Here is a tiny trained network, its code and every weight. The questions are about switching its units off for an input and a class, where a switched-off unit gives its printed mean instead of its output.

import numpy as np


def w(rows, s, z=0):
    codes = np.array(rows[::2]) - 128.0
    scale = np.full(codes.shape[1], s)
    scale[-1] = z or s
    return codes * scale


def f(y):
    return y / 2 * (1 + np.tanh(0.7978845608 * (y + 0.044715 * y**3)))


def log_softmax(a):
    a = a - a.max(-1, keepdims=True)
    return a - np.log(np.exp(a).sum(-1, keepdims=True))


def net(x, mask):
    res = np.array(x, float).reshape(1, 8) / 4 @ E
    y = f(res @ A[0][:, :-1].T + A[0][:, -1])
    res = res + np.where(mask, y, B[0][:, -1]) @ B[0][:, :-1]
    return log_softmax(res[-1] @ U[:, :-1].T + U[:, -1])


A, B = {}, {}
E = w([
[165,126,225,132,90,224,105],'x0',
[127,131,129,128,126,127,129],'x1',
[167,199,129,13,154,111,45],'x2',
[142,154,158,167,31,39,100],'x3',
[96,67,193,33,102,93,194],'x4',
[126,130,128,128,128,130,130],'x5',
[160,155,56,99,38,175,172],'x6',
[254,165,158,138,183,90,217],'x7',
],0.0067)
A[0] = w([
[99,106,146,194,120,144,177,86],'N0',
[141,162,55,82,49,183,169,209],'N1',
[84,126,2,115,155,12,158,46],'N2',
[128,51,110,185,96,140,171,67],'N3',
[131,186,154,55,135,133,82,72],'N4',
[149,126,153,150,68,66,126,81],'N5',
[145,166,154,139,53,57,78,223],'N6',
[99,106,124,194,110,146,188,83],'N7',
[190,148,99,151,168,70,226,63],'N8',
[20,119,125,122,81,124,74,23],'N9',
[147,123,190,144,55,67,91,178],'N10',
[145,190,161,147,99,66,168,141],'N11',
[65,119,102,137,77,152,95,89],'N12',
[141,118,102,58,228,199,145,218],'N13',
[117,87,155,61,105,95,170,56],'N14',
[151,167,83,203,144,148,76,60],'N15',
[153,37,186,111,102,160,155,53],'N16',
[199,161,161,114,160,99,199,31],'N17',
[162,174,92,183,134,151,103,89],'N18',
[75,77,138,206,91,154,169,69],'N19',
[92,163,71,142,148,58,140,86],'N20',
[231,128,142,144,151,90,166,5],'N21',
[157,171,66,120,59,181,199,115],'N22',
[156,212,159,144,144,126,228,91],'N23',
[92,99,158,172,210,56,86,124],'N24',
[177,124,111,62,133,108,52,56],'N25',
[160,125,212,136,70,246,114,67],'N26',
[65,113,69,84,153,31,188,34],'N27',
[155,142,134,60,127,110,66,83],'N28',
[141,143,154,127,66,59,81,162],'N29',
[158,132,239,138,67,180,99,74],'N30',
[147,77,128,77,182,208,134,96],'N31',
[125,197,120,47,141,139,91,131],'N32',
[121,62,138,205,145,126,138,104],'N33',
[79,59,100,110,86,137,64,9],'N34',
[94,95,170,44,104,104,183,22],'N35',
[77,107,147,54,119,87,185,135],'N36',
[217,132,180,151,158,119,159,76],'N37',
[140,52,118,190,110,136,162,43],'N38',
[138,92,221,171,204,130,54,122],'N39',
[133,184,51,206,163,137,92,89],'N40',
[99,104,112,108,190,195,168,253],'N41',
[143,187,87,195,148,154,63,61],'N42',
[97,111,207,146,203,121,112,166],'N43',
],0.0081,0.0049)
B[0] = w([
[143,195,125,117,185,70,134,161],'N0',
[143,56,135,81,128,17,98,241],'N1',
[173,254,121,124,2,202,136,217],'N2',
[153,184,160,134,192,56,123,167],'N3',
[115,233,143,145,178,86,166,174],'N4',
[107,120,95,196,148,153,151,155],'N5',
[98,52,89,189,152,99,166,253],'N6',
[117,217,144,119,192,46,161,168],'N7',
[86,134,97,96,139,181,75,191],'N8',
[67,147,96,115,191,214,21,182],'N9',
[146,82,84,159,103,146,145,223],'N10',
[92,88,78,153,144,147,100,180],'N11',
[82,117,107,67,157,155,81,171],'N12',
[115,61,78,216,115,113,147,242],'N13',
[132,77,215,128,188,176,176,157],'N14',
[132,46,239,84,174,200,216,170],'N15',
[132,157,156,133,120,147,149,154],'N16',
[56,127,103,115,178,198,80,162],'N17',
[120,74,177,97,132,156,153,163],'N18',
[141,195,108,144,201,99,118,183],'N19',
[163,151,116,127,80,193,163,165],'N20',
[64,136,119,95,180,189,70,156],'N21',
[135,74,141,54,115,24,90,197],'N22',
[66,132,89,78,154,156,51,173],'N23',
[144,89,111,65,74,68,124,207],'N24',
[109,216,161,150,189,62,166,163],'N25',
[150,204,112,106,49,140,156,201],'N26',
[174,164,158,130,73,183,160,187],'N27',
[129,200,127,161,192,113,157,171],'N28',
[116,87,83,201,148,131,156,208],'N29',
[161,191,80,158,79,189,141,196],'N30',
[126,122,84,210,124,175,153,168],'N31',
[127,198,138,185,192,32,164,197],'N32',
[116,166,151,109,145,64,132,171],'N33',
[64,134,102,84,206,185,67,157],'N34',
[114,74,222,105,189,179,203,165],'N35',
[144,86,188,160,135,175,169,200],'N36',
[75,146,81,76,127,183,51,173],'N37',
[145,217,136,140,224,86,130,151],'N38',
[144,107,107,44,55,50,136,219],'N39',
[128,84,223,114,118,174,198,192],'N40',
[149,100,58,200,94,95,124,243],'N41',
[137,76,218,110,148,173,194,179],'N42',
[143,118,101,75,58,91,128,210],'N43',
],0.0073,0.0057)
U = w([
[132,218,150,157,213,59,142,75],'0',
[67,126,92,86,161,193,47,79],'1',
[140,62,250,121,140,175,188,84],'2',
[174,201,111,138,23,170,140,140],'3',
[132,103,112,148,111,103,124,253],'4',
[129,64,56,235,121,110,144,33],'5',
[149,76,116,34,79,29,101,78],'6',
[141,112,124,148,115,110,110,254],'7',
],0.012)

Each question gives the input, the list of numbers given to net, and the class t.
The units are the neurons (one row each of A and B). Each row of codes is followed by its name. A weight is (code - 128) times the scale printed after its matrix; where a second scale follows, it is the last column's (A, B and U).
mask holds one flag per neuron, in row order. A switched-off neuron (its flag False) gives its mean, the last column of its row in B, instead of its output. The means were averaged over made-up inputs and are rounded, as every weight is.
A unit's drop is (log p(t) with every unit on - log p(t) with that unit switched off) / (log p(t) with every unit on - log p(t) with every unit switched off).
The circuit of an input: a set's keep is (log p(t) with only the set's units on - log p(t) with every unit switched off) / (log p(t) with every unit on - log p(t) with every unit switched off). Starting from the 12 units with the biggest drops (on a tie, the unit counted first), units are removed one at a time, each time the one whose removal leaves the highest keep (on an exact tie, the one counted first), for as long as the keep stays at least 0.8.
units of the circuit, in order: the units of the circuit, biggest drop first
unit that matters most: the unit with the biggest drop
top k neurons: the k neurons with the biggest drops, biggest first
input [-2,0,2,8,4,5,0,7], class 5: unit that matters most => N6
input [-7,7,6,7,-2,-4,4,-6], class 3: top 3 neurons => [N2 N20 N13]
input [1,1,6,2,6,-8,-3,-8], class 1: top 2 neurons => [N9 N34]
input [-6,6,7,-4,6,-3,4,8], class 1: units of the circuit, in order => [N17 N8]
input [7,6,8,7,1,-4,7,-5], class 0: top 2 neurons => [N32 N4]
input [3,-2,6,-8,7,-7,-4,1], class 5: units of the circuit, in order => [N13 N31]
input [8,-2,-7,7,-1,-7,-2,-1], class 3: top 2 neurons => [N30 N26]
input [7,1,-2,1,-7,-4,-4,-6], class 2: units of the circuit, in order => [N15 N42]
input [6,-4,7,-1,-4,-2,7,-7], class 0: top 3 neurons => [N32 N4 N25]
input [-6,8,-2,-6,8,-8,-5,-5], class 2: top 3 neurons => [N35 N36 N14]
input [-5,-8,8,-1,-3,4,7,7], class 0: top 2 neurons => [N32 N25]
input [0,-6,1,-7,6,4,-7,1], class 5: top 2 neurons => [N13 N41]
input [-4,-2,-6,-3,-5,-6,-7,-5], class 6: units of the circuit, in order => [N24 N39 N43]
input [3,7,2,-6,-1,-7,8,0], class 6: units of the circuit, in order => [N1]
input [-3,5,-4,-1,-8,-3,-1,-7], class 2: units of the circuit, in order => [N40 N15]
input [7,-1,4,8,6,-5,-6,8], class 1: top 3 neurons => [N37 N17 N21]
input [3,-8,1,2,-4,-2,8,6], class 6: top 2 neurons => [N22 N1]
input [4,-3,1,-4,-2,-1,-8,5], class 6: units of the circuit, in order => [N39 N43]
input [6,-6,-6,3,3,-4,-7,1], class 6: top 2 neurons => [N39 N43]
input [4,4,5,-1,8,1,-6,-6], class 2: unit that matters most => N35
input [-7,5,-1,3,3,-4,-5,-2], class 3: units of the circuit, in order => [N2 N27]
input [4,0,2,7,-7,-3,5,-7], class 1: top 3 neurons => [N9 N12 N34]
input [5,-3,4,-7,1,0,5,5], class 5: top 3 neurons => [N13 N31 N41]
input [4,-3,0,-4,-1,2,0,2], class 3: units of the circuit, in order => [N6 N26]
input [4,3,2,-2,-4,1,-8,6], class 6: units of the circuit, in order => [N39 N43]
